Below is a small trained network, with its code and all its weights. Each question gives an input and a target symbol and asks what happens when units are switched off, that is, made to give their printed mean instead of their output.

import numpy as np


def w(rows, s, z=0):
    codes = np.array(rows[::2]) - 128.0
    scale = np.full(codes.shape[1], s)
    scale[-1] = z or s
    return codes * scale


def norm(h):
    return h / np.sqrt((h * h).mean(-1, keepdims=True) + 1e-5)


def f(y):
    return y / 2 * (1 + np.tanh(0.7978845608 * (y + 0.044715 * y**3)))


def softmax(a):
    e = np.exp(a - a.max(-1, keepdims=True))
    return e / e.sum(-1, keepdims=True)


def log_softmax(a):
    a = a - a.max(-1, keepdims=True)
    return a - np.log(np.exp(a).sum(-1, keepdims=True))


def net(x, mask):
    ids = ['αγδεζθψω'.index(c) for c in x.split()]
    T = len(ids)
    res = E[ids] + P[:T]
    u = 0
    for l in range(2):
        r = norm(res)
        for j in range(3):
            rows = slice(3 * j, 3 * j + 3)
            q, k, v = (r @ M[l][rows].T for M in (Q, K, V))
            z = softmax(np.where(np.tri(T) > 0, q @ k.T / 3**0.5, -1e9)) @ v
            o = O[l][rows]
            res = res + np.where(mask[u + j], z, o[:, -1]) @ o[:, :-1]
        u += 3
        y = f(norm(res) @ A[l][:, :-1].T + A[l][:, -1])
        res = res + np.where(mask[u : u + 8], y, B[l][:, -1]) @ B[l][:, :-1]
        u += 8
    return log_softmax(norm(res)[-1] @ U[:, :-1].T + U[:, -1])


Q, K, V, O, A, B = {}, {}, {}, {}, {}, {}
E = w([
[60,73,111,193,181,217,191,90,213,69,134],'α',
[144,14,162,58,95,228,212,97,160,153,154],'γ',
[196,73,175,33,111,168,29,169,117,90,198],'δ',
[128,103,51,198,12,149,119,219,108,156,62],'ε',
[95,109,103,165,174,123,1,151,158,62,198],'ζ',
[175,106,209,106,129,187,124,189,231,7,110],'θ',
[60,14,201,163,209,173,72,177,136,142,157],'ψ',
[177,107,134,168,75,39,147,32,148,126,216],'ω',
],0.0062)
P = w([
[83,32,98,153,95,80,165,107,2,7,107],'0',
[91,61,70,114,109,55,186,154,95,81,135],'1',
[98,85,98,150,81,118,162,161,101,101,159],'2',
[112,106,115,128,103,108,156,152,140,117,158],'3',
[118,118,115,154,86,148,136,144,133,128,151],'4',
[129,126,128,159,88,153,124,134,142,143,142],'5',
[138,129,134,160,94,153,115,123,154,154,128],'6',
[147,136,135,162,102,160,103,112,166,164,120],'7',
[159,137,133,156,112,160,88,100,175,177,108],'8',
[178,139,127,156,127,167,83,93,181,186,101],'9',
[188,144,112,145,145,168,72,83,190,201,85],'10',
],0.0061)
Q[0] = w([
[157,114,140,117,88,169,245,95,175,151,74],'0.h1',
[112,156,180,100,198,157,118,149,142,132,67],'0.h1',
[241,200,139,72,91,110,92,128,115,137,115],'0.h1',
[160,110,130,135,150,134,125,149,187,142,147],'0.h2',
[120,193,115,106,148,93,142,128,69,153,122],'0.h2',
[120,180,133,111,148,112,169,121,104,134,118],'0.h2',
[121,142,129,115,131,117,135,140,129,136,129],'0.h3',
[124,140,112,105,145,101,151,150,137,140,125],'0.h3',
[105,157,131,97,146,100,146,140,125,131,120],'0.h3',
],0.011)
K[0] = w([
[137,113,141,117,77,188,247,129,163,127,49],'0.h1',
[116,122,254,140,209,159,140,160,202,105,188],'0.h1',
[215,194,141,64,11,104,97,170,145,118,144],'0.h1',
[140,155,141,141,131,175,100,119,153,182,116],'0.h2',
[87,84,137,112,128,128,180,147,101,45,145],'0.h2',
[103,82,122,109,132,115,122,152,74,88,146],'0.h2',
[118,130,126,138,130,141,120,130,147,136,153],'0.h3',
[143,145,152,124,139,151,112,115,152,144,147],'0.h3',
[125,118,135,121,142,113,132,121,162,117,157],'0.h3',
],0.009)
V[0] = w([
[117,81,158,103,108,67,168,121,75,51,177],'0.h1',
[38,163,156,62,140,160,131,192,67,54,120],'0.h1',
[84,101,98,75,139,118,124,142,167,106,76],'0.h1',
[92,75,67,82,191,244,96,202,162,86,125],'0.h2',
[141,158,144,153,132,72,139,117,135,93,36],'0.h2',
[130,218,102,150,98,140,147,174,90,188,58],'0.h2',
[102,56,201,129,181,109,118,32,223,41,254],'0.h3',
[81,130,134,111,143,160,105,157,102,101,89],'0.h3',
[101,235,119,158,85,102,122,149,125,212,85],'0.h3',
],0.0042)
O[0] = w([
[143,131,185,160,92,130,87,98,164,168,104,163],'0.h1',
[177,108,124,158,159,174,85,75,142,136,114,114],'0.h1',
[133,149,133,143,137,161,123,125,116,144,147,155],'0.h1',
[44,153,211,125,39,67,139,74,134,104,133,137],'0.h2',
[151,91,107,114,132,102,118,158,165,105,158,109],'0.h2',
[101,125,126,86,153,35,133,107,168,176,108,138],'0.h2',
[128,61,132,193,62,222,122,174,148,109,253,4],'0.h3',
[136,120,124,123,126,103,143,100,103,103,122,144],'0.h3',
[133,115,102,61,188,77,123,91,183,168,88,81],'0.h3',
],0.0052,0.0037)
A[0] = w([
[127,133,89,87,103,146,156,135,68,152,151,82],'0.n1',
[117,23,145,185,55,192,126,171,97,49,255,2],'0.n2',
[132,147,96,126,123,130,127,102,90,138,149,50],'0.n3',
[133,105,119,117,110,66,153,98,106,103,128,47],'0.n4',
[85,102,132,54,156,84,136,164,28,85,175,99],'0.n5',
[122,109,183,119,146,120,140,122,134,98,228,116],'0.n6',
[141,157,156,156,120,160,126,170,159,157,112,66],'0.n7',
[152,129,182,124,118,128,85,117,135,149,135,47],'0.n8',
],0.0066,0.0053)
B[0] = w([
[167,168,145,119,126,136,169,143,130,212,86,117],'0.n1',
[154,130,86,65,219,64,123,60,89,112,41,255],'0.n2',
[211,176,148,160,129,80,143,156,138,155,201,108],'0.n3',
[227,136,162,137,172,122,129,44,120,98,171,123],'0.n4',
[24,199,83,12,109,146,136,102,27,145,116,114],'0.n5',
[142,135,77,158,42,159,165,252,119,162,153,149],'0.n6',
[84,139,61,97,153,127,114,87,148,113,120,122],'0.n7',
[70,241,109,144,152,163,141,67,118,156,61,113],'0.n8',
],0.0039,0.0063)
Q[1] = w([
[33,157,152,70,123,163,131,186,57,127,146],'1.h1',
[107,118,90,158,60,128,123,185,173,118,31],'1.h1',
[151,140,58,166,89,126,127,151,122,222,81],'1.h1',
[5,206,163,90,134,218,107,190,109,81,119],'1.h2',
[159,167,192,130,212,114,119,80,110,86,229],'1.h2',
[135,113,41,163,76,83,74,162,110,161,57],'1.h2',
[161,120,203,152,99,153,154,157,153,69,177],'1.h3',
[131,122,59,108,96,89,166,123,104,94,101],'1.h3',
[72,116,138,75,127,147,147,228,115,97,116],'1.h3',
],0.012)
K[1] = w([
[75,98,182,150,56,66,132,108,75,97,124],'1.h1',
[85,175,145,43,168,73,153,134,212,148,94],'1.h1',
[130,127,108,85,184,81,112,115,160,183,55],'1.h1',
[75,122,207,160,62,62,143,87,80,63,132],'1.h2',
[149,111,96,208,86,201,115,162,70,70,152],'1.h2',
[125,194,116,98,200,77,121,115,205,175,115],'1.h2',
[158,69,137,146,82,132,156,135,73,47,103],'1.h3',
[147,180,94,145,86,79,189,112,151,183,149],'1.h3',
[87,121,106,148,61,133,150,255,127,143,111],'1.h3',
],0.0095)
V[1] = w([
[78,125,104,132,133,134,101,110,83,219,169],'1.h1',
[175,91,159,123,115,49,146,141,78,97,134],'1.h1',
[88,115,100,183,167,101,205,80,132,112,117],'1.h1',
[148,83,107,113,62,120,179,191,154,203,95],'1.h2',
[86,108,121,163,171,110,81,221,116,148,88],'1.h2',
[164,203,62,165,95,54,145,163,149,120,147],'1.h2',
[129,176,71,173,84,131,119,168,150,255,167],'1.h3',
[122,195,148,141,125,94,179,95,144,187,133],'1.h3',
[98,142,127,112,174,75,143,126,119,102,138],'1.h3',
],0.0058)
O[1] = w([
[89,94,50,93,155,114,106,59,47,203,117,27],'1.h1',
[151,135,162,4,169,141,127,107,102,109,202,254],'1.h1',
[63,92,116,174,126,154,217,137,164,129,200,206],'1.h1',
[133,114,164,166,103,166,159,108,90,197,8,238],'1.h2',
[87,120,122,198,157,94,11,215,105,140,130,217],'1.h2',
[125,119,33,161,68,73,81,70,135,36,47,212],'1.h2',
[156,77,172,71,122,110,180,85,55,7,239,84],'1.h3',
[186,53,63,147,146,166,148,190,76,71,182,58],'1.h3',
[161,90,93,144,34,184,130,175,122,126,122,115],'1.h3',
],0.0046,0.0031)
A[1] = w([
[49,179,125,113,218,141,139,140,83,12,99,47],'1.n1',
[175,154,117,166,50,91,107,152,139,189,162,58],'1.n2',
[157,124,80,135,149,173,143,34,118,50,150,125],'1.n3',
[53,106,100,182,134,124,210,151,187,127,157,103],'1.n4',
[36,72,180,73,184,147,119,180,117,93,103,1],'1.n5',
[108,172,62,136,152,63,64,130,126,53,162,86],'1.n6',
[173,177,143,1,98,134,75,129,87,157,135,29],'1.n7',
[125,146,94,78,42,109,161,48,169,84,119,82],'1.n8',
],0.0067,0.0036)
B[1] = w([
[59,83,104,23,61,92,253,171,77,48,245,146],'1.n1',
[45,119,115,32,150,138,161,158,86,58,87,150],'1.n2',
[192,143,145,180,177,55,125,119,177,181,193,226],'1.n3',
[84,153,88,139,213,129,127,39,115,100,84,170],'1.n4',
[139,143,140,87,171,106,81,233,56,166,219,136],'1.n5',
[118,76,153,93,46,210,102,45,227,191,126,253],'1.n6',
[125,226,79,124,116,164,117,37,39,63,111,129],'1.n7',
[215,133,143,200,223,129,81,131,129,199,222,241],'1.n8',
],0.0056,0.0021)
U = w([
[28,128,88,155,210,124,211,93,134,54,149,138],'α',
[141,80,195,73,113,212,234,92,88,201,113,7],'γ',
[146,234,115,66,128,156,93,73,33,71,145,130],'δ',
[110,108,74,176,64,73,114,157,99,167,25,185],'ε',
[71,55,93,46,48,154,91,94,190,118,194,138],'ζ',
[170,153,222,112,129,131,154,217,193,3,111,13],'θ',
[72,102,160,96,217,118,79,236,62,172,173,122],'ψ',
[236,123,122,219,159,132,90,80,144,159,193,202],'ω',
],0.006,0.0013)

Each question gives the input, a string of symbols that net reads in full, and the target symbol t.
The units are the heads (3 rows each of Q, K, V and O) and the neurons (one row each of A and B). Each row of codes is followed by its name. A weight is (code - 128) times the scale printed after its matrix; where a second scale follows, it is the last column's (O, A, B and U).
mask holds one flag per unit, layer by layer, with each layer's heads first. A switched-off unit (its flag False) gives its mean, the last column of its rows in O or B, instead of its output. The means were averaged over made-up inputs and are rounded, as every weight is.
A unit's drop is (log p(t) with every unit on - log p(t) with that unit switched off) / (log p(t) with every unit on - log p(t) with every unit switched off).
The circuit of an input: a set's keep is (log p(t) with only the set's units on - log p(t) with every unit switched off) / (log p(t) with every unit on - log p(t) with every unit switched off). Starting from the 12 units with the biggest drops (on a tie, the unit counted first), units are removed one at a time, each time the one whose removal leaves the highest keep (on an exact tie, the one counted first), for as long as the keep stays at least 0.8.
circuit, biggest first: the units of the circuit, biggest drop first
unit that matters most: the unit with the biggest drop
top k neurons: the k neurons with the biggest drops, biggest first
top k neurons in layer l: the k neurons of layer l with the biggest drops, biggest first
heads that matter: for each layer, one digit per head in row order, 1 if its drop is at least 0.15 and else 0, layers parted by /
input ε ε ω ω α ε ω, target α: heads that matter	010 / 110
input ω ε ε α ω δ θ ω, target δ: heads that matter	011 / 110
input ε ε ζ ω ε ω α ε ε ε ψ, target ψ: circuit, biggest first	0.h1, 1.n5
input ω ε ω ε, target ω: heads that matter	000 / 011
input ε ε ω ψ ε ζ ψ ε ε ε ψ, target ε: heads that matter	000 / 101
input ω ε ε ε ζ ε ω, target ε: top 2 neurons in layer 0	0.n1, 0.n6
input ω δ ψ ε ψ γ ε γ ζ, target ζ: circuit, biggest first	0.h1, 1.n6
input ω ε ε ε ω θ ζ ε θ ω, target θ: unit that matters most	1.h1
input ε ε ε γ δ γ ζ ω ζ ε, target γ: circuit, biggest first	0.h2, 1.h2
input ζ ω θ θ ω θ ε ψ ε ω, target θ: circuit, biggest first	0.n2, 1.h1, 1.n2, 0.h2
input α ε ε ε γ ω ε ε ψ ε α, target ε: circuit, biggest first	1.h3, 1.h1
input ε ζ ω ε, target ζ: circuit, biggest first	1.h2, 1.n6
input ω ω ε α ω ε, target α: heads that matter	000 / 100
input α γ ω ε ω ε ψ α ε ψ, target ψ: top 2 neurons	1.n5, 0.n2
input ε θ ω ε ε ε ω γ ζ ζ ω, target γ: circuit, biggest first	1.h2, 0.h2
input ω δ ζ ε ε ζ, target ε: circuit, biggest first	1.h3
input ε δ α θ δ, target δ: top 2 neurons in layer 1	1.n7, 1.n6
input ω ε ω ε α ε δ ζ ω ε, target δ: top 2 neurons in layer 0	0.n2, 0.n8
input ε γ ε, target γ: heads that matter	000 / 010
input ω ε ω ε θ α ε ψ ε, target ψ: circuit, biggest first	1.h2
input ω ε θ ε, target θ: heads that matter	000 / 100
input ζ θ ω ε ζ ε ε ε ε ε ζ, target ε: circuit, biggest first	1.h1, 1.n8
input ω ε ε ε ε ω ω ζ ω, target ζ: heads that matter	010 / 010
input ε ω α ε δ ω, target α: heads that matter	010 / 100
input ε ε α ω ζ ε ε ω, target ζ: circuit, biggest first	0.h2, 1.h2, 1.n6
input ε ω ε, target ω: heads that matter	000 / 010
input ε δ ε δ ζ θ ε ε ε ε θ, target ε: circuit, biggest first	1.h3
input ψ δ α ζ ε ε ω δ ζ ω, target δ: top 2 neurons	0.n6, 0.n2
input ε ε θ ω ε δ ε, target δ: top 2 neurons in layer 0	0.n8, 0.n2
input ε γ ε ε ε ω ω δ ε α, target α: top 2 neurons in layer 1	1.n1, 1.n4
